(in the rows, 128 means zero)
Here are made-up nodes, facts about them, and rows of numbers that follow some of those facts. Name the node behind each unnamed row.

How the nodes are related:
bistun	δ	2; bomeskek	δ	667; bragro	δ	865; brumu	δ	667
bruplu	δ	865; brustaki	δ	865; buplur	δ	918; datur	δ	865
deskobrek	δ	2; dimam	δ	667; doflik	δ	918; dremas	δ	865
drepes	δ	2; drupli	δ	918; dukar	δ	667; fatum	δ	918
fipluster	δ	2; fisik	δ	667; fistarum	δ	918; fita	δ	667
fizin	δ	918; flamus	δ	2; flarek	δ	865; fliba	δ	2
flifluplur	δ	2; floflil	δ	865; fludam	δ	918; flupli	δ	865
fugun	δ	2; gamor	δ	865; giba	δ	2; gokor	δ	667
graklel	δ	865; graras	δ	2; greki	δ	865; grenun	δ	865
griflil	δ	667; gronumer	δ	667; grozon	δ	667; gruplon	δ	2
gubru	δ	918; guplok	δ	918; kesar	δ	865; kograk	δ	918
leku	δ	2; leskupu	δ	865; levum	δ	2; libopes	δ	918
ligro	δ	2; lodrol	δ	667; loske	δ	918; mamon	δ	865
manofu	δ	2; mastil	δ	2; meri	δ	865; mesil	δ	667
mogri	δ	2; moplok	δ	667; mosti	δ	865; mutrom	δ	865
nadro	δ	667; naplil	δ	667; neklin	δ	865; nipos	δ	667
pepepus	δ	667; platis	δ	667; plestek	δ	667; putri	δ	2
redis	δ	2; roba	δ	865; rotral	δ	865; rudro	δ	865
ruzistul	δ	918; seflo	δ	2; seskiti	δ	667; skabrol	δ	2
skefur	δ	667; skekoplem	δ	865; skemum	δ	918; skezam	δ	2
skidrek	δ	2; skobri	δ	865; skono	δ	865; skunol	δ	2
sova	δ	865; stadrin	δ	2; stanak	δ	865; statrek	δ	667
stiden	δ	865; stopi	δ	2; stufel	δ	918; stuskol	δ	667
tabra	δ	918; tebos	δ	865; testom	δ	667; toba	δ	918
tobe	δ	865; tobrur	δ	667; togis	δ	865; tokin	δ	2
trafas	δ	918; trestem	δ	918; truflik	δ	918; trupem	δ	865
trusugrer	δ	865; tutrar	δ	2; vaflor	δ	918; vatak	δ	918
vimem	δ	667; zales	δ	918; zazefos	δ	2; zitror	δ	865
zokor	δ	2; zupla	δ	918; buplur	κ	roba; buplur	κ	zales
datur	κ	stiden; datur	κ	gokor; datur	κ	zokor; dimam	κ	bruplu
dimam	κ	zitror; dimam	κ	brustaki; dimam	κ	stadrin; dimam	κ	flifluplur
dimam	κ	skabrol; doflik	κ	zitror; doflik	κ	plestek; fipluster	κ	floflil
fipluster	κ	gruplon; fipluster	κ	dukar; fipluster	κ	grenun; fita	κ	skekoplem
fita	κ	gubru; fizin	κ	kesar; fizin	κ	redis; fizin	κ	dukar
fizin	κ	rotral; flamus	κ	truflik; flamus	κ	ligro; flamus	κ	tobrur
flamus	κ	rudro; flarek	κ	toba; flarek	κ	zokor; flarek	κ	gamor
flarek	κ	zazefos; flarek	κ	neklin; fludam	κ	floflil; fludam	κ	stadrin
fludam	κ	rudro; fludam	κ	grenun; graklel	κ	platis; graklel	κ	zupla
graklel	κ	mastil; graklel	κ	ligro; graklel	κ	flifluplur; graras	κ	nipos
graras	κ	platis; graras	κ	kograk; graras	κ	vaflor; gronumer	κ	manofu
gronumer	κ	brumu; gronumer	κ	levum; gronumer	κ	fliba; guplok	κ	ruzistul
guplok	κ	redis; guplok	κ	brustaki; guplok	κ	stufel; guplok	κ	deskobrek
guplok	κ	vaflor; guplok	κ	giba; leku	κ	skefur; leku	κ	skekoplem
leku	κ	pepepus; leku	κ	stadrin; loske	κ	dremas; loske	κ	redis
loske	κ	gubru; loske	κ	griflil; loske	κ	naplil; mamon	κ	kesar
mamon	κ	stopi; mamon	κ	skono; mamon	κ	libopes; mamon	κ	skezam
meri	κ	fatum; meri	κ	ligro; meri	κ	vatak; meri	κ	skabrol
mesil	κ	fugun; mesil	κ	skekoplem; mogri	κ	redis; mutrom	κ	vimem
mutrom	κ	stadrin; mutrom	κ	zokor; mutrom	κ	vatak; putri	κ	seskiti
putri	κ	vaflor; putri	κ	mosti; putri	κ	fliba; putri	κ	vatak
putri	κ	bragro; skidrek	κ	lodrol; skidrek	κ	floflil; skidrek	κ	zupla
skidrek	κ	ligro; skobri	κ	mosti; skobri	κ	nadro; skobri	κ	drupli
skobri	κ	moplok; skobri	κ	flupli; tabra	κ	mastil; tabra	κ	rudro
tabra	κ	statrek; tabra	κ	grenun; tabra	κ	fistarum; tebos	κ	leskupu
tebos	κ	zokor; testom	κ	zupla; tokin	κ	grozon; tokin	κ	skunol
tokin	κ	mosti; tokin	κ	seflo; trestem	κ	bomeskek; trestem	κ	gokor
trestem	κ	bistun; trestem	κ	greki; trusugrer	κ	bomeskek; trusugrer	κ	skemum
trusugrer	κ	rudro; trusugrer	κ	stuskol; trusugrer	κ	flupli; tutrar	κ	skefur
tutrar	κ	sova; tutrar	κ	stanak; tutrar	κ	toba; tutrar	κ	trupem
tutrar	κ	zales; tutrar	κ	tobe

Some nodes and their rows:
guplok: [112  99 154 109  95 127 149 109 144 113 129 110 114 135 131 125 127 130
  97 100 134 155 104 107 126 146 115 133 156 122 138 147  94 103 138 138
 128 127 103 140 135  97 133  75 142 144 143 144 139 108 150 142 150]
rotral: [149 137 124 131 131 110 137 150 108 123 135 107 135 115 122 121 131 129
 134 107 119 124 156 146 130 135 139 116 107 117 115 133 114 108 100 113
 123 147 159 104 132 136  96  42 134 136 151 127 139 120 118 140 110]
naplil: [118 134 148 123 125 105 133 121 127 106 147 129 133 142 123 118 141 104
 157 104 143  81 111 108 138 139 143 100 154 144 111 128 108 128 154 120
 122 130 172  92 108 153 115 162 100 139 135 129 128 128 132 110 115]
tabra: [119  80 151 121 103 124 140  81 135 127 123 134 122 132 129 155 126 140
 131 107 125 158 115 115 116 150  95 121 138 129 138 138 106 121 118 139
 128 129  11 180 131 138 135  86 125 147 132 137 133 106 149 116 151]
ligro: [122  94 136 121 149 141 113 116 104 132 135 159 123  94 135 132 135 102
 127 118  94 143 136 142 128 139 132 168 110 130 120 105 123 121 108 129
 127 123  73 102 113 150 145 127 151 105 100 120 124 143 115 104 149]
grozon: [117 146 125 139 141 128 127 134 143 123 126 148 134 146 124 126 142 116
 148 149 167  96 112 131 135 117 147 118 127 142 137 132 134 148 175 131
 139 129 161 129 141 152 129 185  90 126 116 128 104 130 139 120 104]
tokin: [109 127 140 123 128 157 109 113 143 140 111 106 119 108 125 113 133 107
 114 141 140 171 146 127 137 109 121 181 123 140 150 142 156 142 140 135
 133 119 109 155 128 120 132 180 144  94 143 127 114 112 155 143 137]
seflo: [122 129 126 127 142 152 111 114 132 136 126 131 124  95 128 117 134 103
 116 148 143 165 142 145 138 113 124 194 126 137 141 129 157 137 143 134
 133 126 127 125 132 120 138 170 135  92 116 122 116 129 131 119 126]
skobri: [140 141 138 138 121 116 133 112 128 138 118  88 132 136 122 120 136  98
 147  91 110 136 160 123 118 113 136 113 114 119 141 132 114 137 117 129
 127 140 135 157 141 116  99  60 127 123 178 120 109 105 166 163 129]
drupli: [142 129 114 134 127 119 135  85 132 125 131 143 124 116 131 139 125 130
 107 151 167 159 106 137 124 125  90 160 142 126 155 150 136 137 161 138
 134 135 103 157 163  98 135  97 100 136 112 132 117 126 134 107 116]
trupem: [137 171  81 135 132 139 123 155 126 140 126 102 140 137 116 132 109 153
 131 152 130 100 155 134 122 131 112  92 119 113 125 129 157 139 115 121
 128 142 207 132 134  96 100 128 137 129 135 121 135 131 120 135 111]
dremas: [150 168 119 135 131 121 123 164 118 128 131 113 137 114 127 127 110 146
 109 127 151 127 153 131 139 116 108 115 128 122 122 137 118 120 135 114
 121 142 211 111 139  88  90 115 125 144 155 125 128 126 120 137 108]
levum: [116 130 116 126 143 158 113 132 131 134 121 130 122 101 130 108 134 108
 112 149 141 155 132 146 137 115 137 190 121 134 140 128 159 132 136 132
 135 122 137 120 134 115 144 169 148  93 110 126 125 133 120 129 130]
nipos: [108 125 142 130 134 123 137 140 134 114 136 155 129 152 128 126 152 102
 152 116 127  78 105 124 128 138 172 108 122 131 119 118 102 125 147 126
 136 122 147 100 121 160 140 133 108 136 119 131 115 134 131 126 125]
zupla: [129 107 111 127 136 137 132 121 124 128 128 181 124 106 134 161 114 161
 101 148 144 152 102 139 123 141  95 141 119 122 134 135 114 114 138 136
 136 132  79 143 154 123 148 111 118 141  93 135 127 136 115  96 129]
stanak: [139 153  90 130 124 123 137 133 118 133 137  96 140 136 112 124 124 124
 144 123  99  91 152 128 114 145 131  91 119 108 117 124 150 136  88 122
 126 138 194 118 120 107 104  79 143 124 136 119 143 129 131 136 126]
skefur: [114 159 107 129 134 139 122 137 141 124 135 141 138 155 122 135 123 140
 150 155 155  65 110 109 130 140 122  78 142 143 117 128 143 155 160 125
 131 124 185 121 114 135 121 240 101 132 110 125 123 141 127 102 120]
tobrur: [118 106 146 134 136 115 133 114 122 122 132 164 133 142 128 143 145 113
 170 118 124  86 114 119 123 140 152  92 116 142 116 113 102 138 138 126
 131 126  87 128 113 186 142 152  97 139 119 126 113 136 130 110 126]
gokor: [142 137 143 136 129  88 137 113 133 120 132 132 131 177 137 116 147 113
 169 131 116  72  99 120 125 116 163 107 151 136 120 115 133 150 139 126
 117 121 105 125 113 171 151 146  91 143 120 127 132 147 113 118 122]

Name these rows:
No name comes twice in this set of rows, the named rows included.
[100 103 159 115 122 164 121 129 130 131 123 120 115 112 131 111 141  98
 118 107  96 157 139 123 132 126 151 163 126 133 130 122 119 116 118 136
 131 112  87 127 109 138 138 132 168 100 139 130 132 118 148 147 163]	graras
[119 108 139 130 129 110 136 127 122 110 138 152 135 134 126 130 148 118
 163 120 139  93 115 131 134 148 152  96 130 148 110 124 109 124 139 118
 130 134 107 115 108 195 126 133  99 146 119 132 130 128 123 105 110]	dukar
[144 130 137 129 139 119 108 112 128 137 123 123 123 118 139 114 128 127
 119 143 132 162 131 136 139  97 118 189 150 139 137 123 162 143 125 129
 116 119  72 135 118 131 143 192 133 109 115 122 132 139 108 118 129]	bistun
[122  95 151 115  93 115 152 103 136 110 129 109 120 121 126 132 130 141
 115 108 146 168 119 122 130 152 115 129 148 127 133 156 111 108 122 133
 126 135  65 156 125 133 126  69 137 146 135 145 155 101 138 128 138]	fizin
[115 128 149 114 125 154 111 146 131 127 127 106 122  92 131 110 122 132
 100 128 146 163 142 127 150 115 118 172 132 142 127 137 141 118 132 125
 123 123 126 122 108 119 127 194 154 109 137 132 136 118 126 127 135]	mogri
[138 168 113 138 113 132 129 173 145 146 105  80 130 169 123 120 113 168
 130 142 116 114 148 118 124 102 134  83 125 111 131 133 147 136 106 124
 125 124 173 160 132  99 121 140 148 131 161 130 139 117 130 177 129]	flarek
[120 109 152 107  87 117 143  91 136 111 137 101 121 119 126 127 122 128
 107  94 143 156 111 101 128 151  95 126 173 126 132 158 105 113 135 136
 120 129 113 144 124 100 111  92 132 143 148 141 147 106 148 127 143]	loske
[106 126 139 112 118 164 105 129 141 143 121  99 123 112 127 128 113 133
 114 129 125 149 144 111 137 122  95 145 150 140 130 132 152 142 129 130
 124 111 122 145  97 105 124 235 156 102 137 124 133 119 141 121 151]	leku
[121 100 130 125 150 157 104 132 115 140 120 163 126  85 135 145 120 131
 115 138 127 165 136 145 136 125 106 179 103 141 125 117 134 126 122 127
 132 122  67 122 121 145 146 181 137 111 104 123 118 136 114 106 137]	mastil
[121  91 144 117 135 137 117 107 107 127 134 133 123  92 128 124 136 109
 133 115 112 158 146 142 134 142 135 171 124 137 119 117 140 121 101 125
 123 126  63 116 101 162 130 134 151 106 113 125 141 128 119 104 140]	gruplon
[127 105 120 123 123 123 145 102 126 120 134 154 119 130 134 143 128 133
 111 122 116 142  97 121 114 148 113 134 137 115 134 130 109 115 125 141
 132 129  89 129 144 113 152  57 133 144 108 135 131 135 127 112 147]	fatum
[129 132 130 117 140 143 110 147 114 121 140 133 125  76 136 116 123 129
  95 138 152 164 135 137 152 119 115 189 140 143 123 132 139 115 143 120
 125 128 157  93 122 118 121 179 141 107 115 129 136 136 105 108 120]	redis
[152 165 104 149 150 125 125 143 120 137 125 128 136 125 128 123 123 120
 120 133 140 134 149 150 126 106 132 139 102 116 141 128 129 133 140 127
 134 145 204 115 166  90 103  77 116 122 138 118 101 131 131 148  98]	mosti
[ 97 134 147 127 118 132 143 127 148 120 123 121 127 167 121 112 157  97
 159 115 127  92 113 117 127 127 174  96 124 137 132 132 117 139 148 137
 139 117 142 133 120 164 141 152 115 126 142 136 118 113 160 156 130]	gronumer
[132 128 114 124 116 126 138 105 140 125 125 133 125 123 129 143 117 155
 101 157 163 151 106 128 124 133  92 136 142 123 145 147 141 124 150 137
 133 129 109 156 149 105 134 120 127 142 111 139 132 125 123 117 126]	trafas

The same nodes again, as new rows of numbers:
Some rows with their names:
skemum: [150 131  86 105  89 133 173 197 140 107 143 112  80 128 132 137 160 175
 116 130 103 103 116 175  90 107 117 141  74 110 118 140 137 167 150 131
 132 141  95 106  84 104 121 124 134]
moplok: [126  67 140 116 138  46 137 124 116 175  71 146 122 145 127 114 193 121
 106 102  79 132 104 150 136 121  93 116 154 144 135 108 122 134 115 119
 109  82  67 127 129 181 160  99 101]
rotral: [ 53 137  99 171 121 138 142 117  72 161 145 114 118 140 179 123 124 140
 164  80 150 149 151 155 135 119 157 156 106 119 182 113  98 136 114 103
 129 134 161 121 104 113 156 139  88]
vatak: [146 148  75  93  92 130 160 207 154 104 128 109  77 133 130 130 183 162
 113 131 107 131 109 148  87 123 116 164  79 108 113 134 128 162 132 127
 118 126 110 122  60 114 109 128 122]
nadro: [123  64 140 116 137  46 138 125 115 175  71 147 122 146 127 113 194 119
 106 103  77 132 103 153 136 120  92 117 153 142 135 108 122 134 113 121
 109  82  68 126 129 182 161 100 100]
skobri: [ 73 139 143 170 100 145 120 102  87 160 140 125 136 141 194  81 142 147
 173  79 144 159 166 126 136 120 166 176  96 118 184 140 101 114 136 145
 146 109 150 112 133 100 148 140 122]
kograk: [142 138  74  95  98 135 166 198 139 110 138 107  75 132 125 137 166 171
 114 132 106 112 121 166  82 114 117 149  79 105 117 137 132 167 146 123
 123 135  99 120  71 114 118 126 130]
fistarum: [144 132  81 104  98 133 174 194 137 102 144 108  73 136 130 139 164 170
 117 135 111 104 111 175  84 113 117 142  74 110 116 136 136 171 149 120
 128 137  99 110  78 110 121 120 126]
skabrol: [151 111  92 138 125 132 111 148 145 137 170 119 105 115 109 144 130  53
 130 156 109 169  80 139 125  70 120 134 194 159 125 122 145 121 111 107
 180 130 164 152 112 103 151  70 145]
flamus: [161  86 128 144 110 126 150 130 141 131 191 134 103 126 122 124 122  63
 155 176 119 173  80 129 128  61 151 115 178 162 121 115 149 121 155 128
 193 122 165 133 142  77 154  57 162]
tabra: [150 113 108 117  96 130 205 175 137  80 165 114  81 155 146 115 169 164
 145 154 123 109  91 162  89 127 130 130  56 124 101 127 136 175 176 132
 140 125 110  92 107  91 121  93 128]
loske: [134 115  82  97  93 155 191 209 110 127 136  95 103 131 136 157 128 174
 127 172 103 115  97 179  68 133 123 140  69  89 101 129 144 147 153 155
  93 149 138 127 100 110 117 114 140]
skidrek: [133  82  97 105 136 126 172 118 122 145 191 132  80 133 100 112 131  57
 149 194 130 189 105 114 107  50 178 129 193 153 124 101 139 141 172  92
 164 121 182 161 118  95 151  69 146]
datur: [ 60 127  88 154 119 124 170 139  95 165 127 122 139 138 199  71 121 141
 162  87 141 163 124 153 171  75 178 167 124  92 178 107 111 136 123 155
 128 146 173  79 117  92 130 148  78]
graras: [149 106 113 128 131 145 110 137 138 148 171 120 117 123 112 118 136  52
 139 172 111 175  98 117 114  77 142 147 191 144 122 127 151 114 136 130
 168 119 179 161 125  99 145  73 164]
tebos: [ 50 132  82 148 131 127 166 135  95 162 122 118 138 145 193  70 134 131
 158  89 147 169 122 145 163  84 175 177 126  94 175 105 111 141 118 143
 120 141 178  86 108 102 130 145  68]
ruzistul: [141 134  71 102  98 139 170 204 136 109 140 104  79 132 128 143 163 170
 114 134 105 112 115 171  82 118 114 146  76 104 119 133 135 168 143 125
 119 139 105 120  71 114 120 125 128]
vaflor: [144 143  80  96  96 140 156 202 141 112 134 109  83 134 128 135 176 166
 116 133 104 118 124 153  82 126 115 161  73 102 116 140 133 161 142 132
 119 127 109 128  69 114 119 125 140]
bragro: [ 60 146 105 167 114 135 129 117  85 158 139 120 116 139 179 112 136 141
 163  72 148 156 156 143 133 116 154 169 108 123 185 123  94 129 113 106
 134 127 154 121 103 115 152 143  89]

Which node is each row?
No name comes twice in this set of rows, the named rows included.
[ 56 138  92 162 122 130 147 124  84 160 139 119 115 138 181 108 126 140
 158  74 147 153 146 153 148 100 162 163 116 115 184 112  99 137 115 109
 132 136 158 109 101 112 146 148  78]	leskupu
[119  66 110 115 105  57 163 150 115 140  49 143 145 135 155 107 208 101
 134 127  91 187  64 156 128 145  67 129 162 176 131  96 105 123  82 128
 105  86  82 132 130 191 152  80 108]	dimam
[122  61 135 120 138  44 148 124 113 168  78 147 118 153 126 116 191 118
 109 107  84 130  94 159 137 122  92 109 152 147 130  99 121 138 115 113
 110  86  72 122 129 180 160  93  93]	statrek
[ 48 119  90 135  82 130 190 119  65 160 142 136 101 130 183  91 132 147
 186 105 163 201 176 130 118  94 191 156 114 135 199 103  79 136 150 100
 123 132 157 138  99 101 153 141 115]	graklel
[156 122 135 131 134 145  81 126 156 144 164 122 121 133 111 104 158  48
 136 166 106 178  96  86 120  91 143 172 185 140 115 137 150 103 129 142
 171  99 186 160 126 100 135  74 161]	putri
[ 58 137 100 167 113 136 143 121  76 163 141 116 117 133 181 125 118 146
 163  78 147 151 149 159 133 112 154 157 109 121 184 115  96 130 116 108
 131 134 155 121 107 114 156 142  89]	dremas
[117  66 130 110 139  50 146 123 109 168  66 140 121 145 127 118 191 120
 105 108  81 136  91 161 129 119  86 123 160 151 129 110 120 134 107 112
 105  86  70 123 132 192 155  99  90]	pepepus
[ 51 146  88 155 116 130 153 132  99 135 117 116 140 147 198  73 154 121
 173  93 154 193 106 130 152 110 156 194 123 118 165 107  95 128 100 132
 121 124 183  93 102 112 121 136  61]	mutrom
[111  66 120 107 146  56 146 118 102 163  66 141 131 143 129 103 192 116
 109 109  84 135  96 172 123 119  84 125 166 152 138 117 122 141 113 111
 105  87  64 125 134 196 159  97  95]	skefur
[134  87 121 147 177 137 145  99 126 119 207 110 105 164 105 120 137  39
 154 190 133 147  61 124 119  93 150 128 175 152  92 103 158 148 155 104
 171 113 203 136 139  97 152  43 116]	fipluster
[134 126  71 106  87 156 177 219 125 114 131  99 107 133 142 147 160 156
 132 164 105 125 104 162  77 151 116 146  66  96 110 124 134 152 134 157
  99 143 137 136  87 109 125 112 155]	guplok
[146 136  83  99  97 134 164 195 140 110 142 109  77 131 129 132 167 174
 112 128 105 105 122 168  85 110 118 148  74 103 118 144 137 164 151 128
 129 135  99 116  78 110 118 126 135]	drupli
[121 124  45  82 111 172 180 176 116  90 135 104 114 126 148  73 178 164
 132 147 120 110 133 199  72 111 113 161  92 108 135 162 148 189 166 147
 127 145  90 113 107 118 134 123 166]	buplur
[126 108  69 109 119 159 197 203 111 117 151  92 105 153 134 146 148 154
 135 175 112 106  98 172  76 153 128 132  62  83  98 111 145 172 152 149
  87 147 154 131  94 110 130 103 140]	fizin

